The symbols move the items like this.
at | ni ri si
QQ | CM TG TG
HZ | SG PG PG
HP | LC TT TT
ZC | QQ CM CM
MT | NH CN LT
MS | HZ SG SG
TG | JJ QL JJ
JJ | QL CC NH
CC | QR HP HP
MP | FH RP RQ
CM | TG JJ JJ
PG | MT RN RN
MG | QR JG JG
RQ | HP LC LC
RP | HG MS MS
QR | MP HG MP
FH | RP HG HG
CR | NH ZC ZC
JG | RQ FH FH
TT | RL MG MG
LC | LC RL RL
RN | LT ZG ZG
NH | ZC QQ QQ
SG | LT MT MT
CN | TP CR LT
HG | MS HZ HZ
QL | LC MG RQ
LT | ZG TP CN
RL | MG QR QR
TP | CR NH NH
ZG | CN TP TP

Rows of some items; one shown again gets a slightly different row:
CC
[ 0.091, -0.464,  0.091,  0.065, -0.714,  0.902, -0.056, -0.168,  0.251, -0.465, -0.221,  0.501,  0.101]
CN
[-0.272,  0.635,  0.554, -0.394,  0.960, -0.241, -0.240, -0.154, -0.314,  0.136, -0.294,  0.569,  0.075]
TP
[ 0.332,  0.607,  0.418, -0.736,  0.577, -0.094, -0.408, -0.509, -0.377,  0.250, -0.550,  0.320,  0.171]
HP
[ 0.030, -0.325,  0.130,  0.428, -0.930,  0.690, -0.012,  0.019,  0.293,  0.046, -0.232,  0.802,  0.341]
MT
[-1.091,  0.360,  0.050,  0.088,  0.851, -0.196, -0.273,  0.128, -0.021, -0.247,  0.151,  0.190, -0.382]
CC
[ 0.132, -0.537,  0.159,  0.131, -0.670,  0.890, -0.072, -0.219,  0.268, -0.539, -0.152,  0.545,  0.232]
MS
[-0.222, -0.073,  0.762,  0.491,  0.087, -0.303, -0.177, -0.061,  0.024, -0.010,  0.589, -0.731, -0.507]
MS
[-0.193,  0.043,  0.762,  0.533,  0.138, -0.310, -0.176, -0.109,  0.020, -0.031,  0.627, -0.761, -0.494]
ZC
[ 0.539, -0.067, -0.765, -0.749, -0.334,  0.036, -0.323,  0.204, -0.032, -0.225, -0.544, -0.243,  0.003]
MG
[-0.340,  0.287, -0.142,  0.549, -0.452, -0.679,  0.888,  0.416, -0.219,  0.273, -0.155,  0.300,  0.375]
MP
[ 0.279, -0.524,  0.525,  0.614,  0.568, -0.058,  0.497,  0.765,  0.166,  0.065, -0.039, -0.110, -0.281]
CM
[ 0.450, -0.218, -0.729, -0.648, -0.287,  0.292, -0.383, -0.036, -0.065, -0.579,  0.042, -0.374,  0.040]

Start, symbols taken left to right, then the item you end at.
Answer with the item's row, about right, then its name.
[-0.225,  0.028,  0.702,  0.461,  0.051, -0.156,  0.531,  0.658,  0.464, -0.023,  0.511, -0.584, -0.063]
ni -> [-0.023, -0.053,  0.956,  0.444,  0.098, -0.246,  0.082,  0.193,  0.058,  0.066,  0.526, -0.817, -0.381] RP
[-0.021,  0.404,  0.611, -0.481,  0.680, -0.063,  0.001, -0.908, -0.290,  0.269, -0.137,  0.439,  0.150]
ni -> [-0.357,  0.600,  0.495, -0.353,  0.929, -0.218, -0.247, -0.211, -0.364,  0.192, -0.350,  0.587,  0.101] CN
[ 0.495, -0.038, -0.756, -0.770, -0.339, -0.035, -0.390,  0.213,  0.010, -0.258, -0.473, -0.336,  0.038]
si -> [ 0.442, -0.156, -0.837, -0.769, -0.412,  0.198, -0.409, -0.044, -0.242, -0.562, -0.007, -0.387,  0.127] CM
[ 0.024, -0.269,  0.171,  0.385, -0.831,  0.644,  0.007, -0.030,  0.328,  0.077, -0.314,  0.681,  0.296]
si -> [-0.164,  0.094, -0.065,  0.619, -0.833, -0.240,  0.545, -0.035, -0.111,  0.303, -0.389,  0.644,  0.412] TT
[-0.569,  0.045,  0.466,  0.252,  0.403, -0.257, -0.105, -0.552,  0.509, -0.052,  0.223, -0.602, -0.704]
ri ni ri -> [-0.312,  0.619,  0.544, -0.419,  0.942, -0.181, -0.231, -0.250, -0.326,  0.229, -0.293,  0.481, -0.002] CN
[-0.551,  0.263,  0.363,  0.573, -0.187, -0.322,  0.755,  0.825,  0.285,  0.175,  0.326, -0.082,  0.371]
ri si -> [-0.113, -0.018,  0.922,  0.474,  0.132, -0.290,  0.094,  0.105,  0.472,  0.040,  0.478, -0.733, -0.530] HG
[ 0.378, -0.163, -0.757,  0.279, -0.499,  0.325,  0.013,  0.204, -0.500,  0.476,  0.648,  0.109,  0.451]
ri si ni ni -> [ 0.071, -0.341,  0.066,  0.469, -0.884,  0.704, -0.083,  0.015,  0.290,  0.099, -0.247,  0.770,  0.394] HP
[ 0.493,  0.163, -0.782, -0.860, -0.194,  0.025, -0.523,  0.195, -0.098, -0.255, -0.390, -0.170,  0.070]
si si -> [ 0.464, -0.277, -0.867, -0.606, -0.340,  0.369, -0.246, -0.112, -0.358, -0.573,  0.394, -0.339,  0.073] TG
[-0.058, -0.037,  0.821,  0.395,  0.187, -0.226,  0.161,  0.066,  0.474,  0.066,  0.457, -0.823, -0.359]
ri si ni ni -> [ 0.598,  0.241, -0.752, -0.936, -0.243, -0.083, -0.454,  0.111, -0.164, -0.369, -0.431, -0.160,  0.073] NH
[ 0.498, -0.145, -0.767, -0.738, -0.355,  0.099, -0.337,  0.070, -0.251, -0.497, -0.080, -0.445,  0.108]
si ri ni si -> [ 0.271, -0.239, -0.283,  0.662, -0.041, -0.626,  0.470,  0.254, -0.393,  0.585, -0.507,  0.455,  0.158] RL
[ 0.278,  0.569,  0.310, -0.677,  0.518, -0.149, -0.378, -0.498, -0.368,  0.163, -0.494,  0.304,  0.173]
si ri si -> [ 0.423, -0.223, -0.822, -0.656, -0.358,  0.350, -0.160, -0.174, -0.385, -0.572,  0.263, -0.367,  0.054] TG
[ 0.432,  0.272, -0.408, -0.902, -0.185, -0.100, -0.481,  0.276,  0.037, -0.003, -0.779, -0.144,  0.110]
ri -> [ 0.498,  0.112, -0.836, -0.687, -0.359,  0.023, -0.428,  0.259,  0.025, -0.342, -0.513, -0.295,  0.048] ZC
[-0.115, -0.033,  0.887,  0.424,  0.115, -0.336,  0.116,  0.099,  0.465, -0.127,  0.468, -0.754, -0.483]
si si -> [-0.670,  0.142,  0.088, -0.170,  0.641, -0.022, -0.006, -0.981,  0.538, -0.116, -0.093,  0.131, -0.308] PG
[-0.116, -0.078,  0.900,  0.496,  0.129, -0.299,  0.165,  0.144,  0.488,  0.058,  0.467, -0.867, -0.407]
ri ri si si -> [-0.004,  0.441,  0.518, -0.533,  0.616, -0.079, -0.074, -0.901, -0.215,  0.256, -0.114,  0.414,  0.113] ZG
[-0.813,  0.209,  0.376,  0.460,  0.481, -0.343, -0.331,  0.225,  0.074, -0.188,  0.559, -0.357, -0.659]
ni ri si -> [ 0.483,  0.145, -0.683, -0.993, -0.162,  0.001, -0.507,  0.197, -0.137, -0.347, -0.483, -0.193,  0.066] NH
[ 0.499,  0.024, -0.704, -0.762, -0.360,  0.026, -0.394,  0.310,  0.051, -0.283, -0.465, -0.325,  0.094]
ni -> [ 0.484, -0.036, -0.930, -0.785, -0.302,  0.185, -0.412, -0.015, -0.163, -0.493,  0.022, -0.403,  0.020] QQ
[-0.036, -0.135,  0.941,  0.505,  0.205, -0.125,  0.053,  0.161,  0.115,  0.056,  0.528, -0.797, -0.474]
si -> [-0.235,  0.085,  0.724,  0.599,  0.103, -0.182, -0.209, -0.020, -0.022,  0.134,  0.530, -0.781, -0.555] MS
[ 0.192, -0.373, -0.238,  0.695, -0.080, -0.554,  0.520,  0.159, -0.412,  0.707, -0.532,  0.534,  0.064]
ni si si -> [-0.272,  0.080,  0.790,  0.424,  0.051, -0.148,  0.477,  0.619,  0.482, -0.021,  0.464, -0.495, -0.095] FH
[ 0.093, -0.462,  0.084,  0.149, -0.553,  0.895, -0.041, -0.126,  0.199, -0.483, -0.205,  0.556,  0.265]
ri ni ni si -> [ 0.225, -0.362, -0.446,  0.648, -0.044, -0.580,  0.540,  0.178, -0.414,  0.711, -0.508,  0.440,  0.004] RL
[-0.454,  0.175,  0.205,  0.505, -0.264, -0.268,  0.727,  0.882,  0.297,  0.197,  0.294, -0.102,  0.366]
ni ni ri -> [-0.306,  0.191, -0.029,  0.646, -0.880, -0.283,  0.445, -0.022, -0.080,  0.247, -0.322,  0.639,  0.383] TT
[ 0.514,  0.294, -0.503, -0.916, -0.173, -0.064, -0.498,  0.361, -0.086,  0.013, -0.796, -0.087,  0.143]
ri si si si -> [ 0.406,  0.216, -0.633, -0.878, -0.115, -0.053, -0.580,  0.212, -0.209, -0.272, -0.305, -0.135,  0.044] NH
[ 0.470, -0.147, -0.919, -0.763, -0.418,  0.121, -0.312,  0.160, -0.208, -0.489, -0.058, -0.399,  0.040]
ni ri ni ri -> [-0.427,  0.248, -0.147,  0.583, -0.418, -0.706,  0.870,  0.347, -0.324,  0.405, -0.045,  0.271,  0.268] MG
[-0.604,  0.070,  0.347,  0.207,  0.310, -0.121, -0.224, -0.544,  0.539, -0.068,  0.377, -0.508, -0.587]
si ni -> [-1.042,  0.336, -0.067,  0.086,  0.953, -0.236, -0.244,  0.188,  0.002, -0.251,  0.140,  0.303, -0.404] MT
[ 0.244, -0.629,  0.615,  0.629,  0.435,  0.015,  0.477,  0.772,  0.222, -0.008,  0.037, -0.108, -0.287]
ni ri ri ri -> [-0.650,  0.169,  0.095, -0.245,  0.638, -0.088, -0.115, -1.066,  0.535, -0.040, -0.057,  0.089, -0.366] PG
[ 0.279, -0.362, -0.802,  0.237, -0.515,  0.345,  0.045,  0.226, -0.508,  0.338,  0.565,  0.080,  0.562]
ri si -> [-0.545,  0.355,  0.117,  0.540, -0.223, -0.291,  0.640,  0.759,  0.201,  0.221,  0.321, -0.029,  0.439] JG
[-0.658,  0.211,  0.085, -0.193,  0.682, -0.013, -0.100, -1.029,  0.529, -0.105, -0.119,  0.029, -0.406]
si si ni -> [-0.273,  0.575,  0.491, -0.377,  0.919, -0.221, -0.221, -0.170, -0.359,  0.222, -0.225,  0.564, -0.050] CN
[-0.164, -0.031,  0.859,  0.475,  0.239, -0.285,  0.141,  0.064,  0.477, -0.065,  0.426, -0.840, -0.425]
si -> [-0.573,  0.051,  0.402,  0.235,  0.320, -0.271, -0.235, -0.586,  0.539, -0.085,  0.266, -0.572, -0.563] HZ
[ 0.378, -0.363, -0.361,  0.554, -0.285,  0.111, -0.061,  0.380, -0.080,  1.114,  0.015,  0.473,  0.279]
si ni -> [-0.384,  0.318, -0.213,  0.582, -0.397, -0.732,  0.787,  0.376, -0.307,  0.228, -0.049,  0.258,  0.347] MG
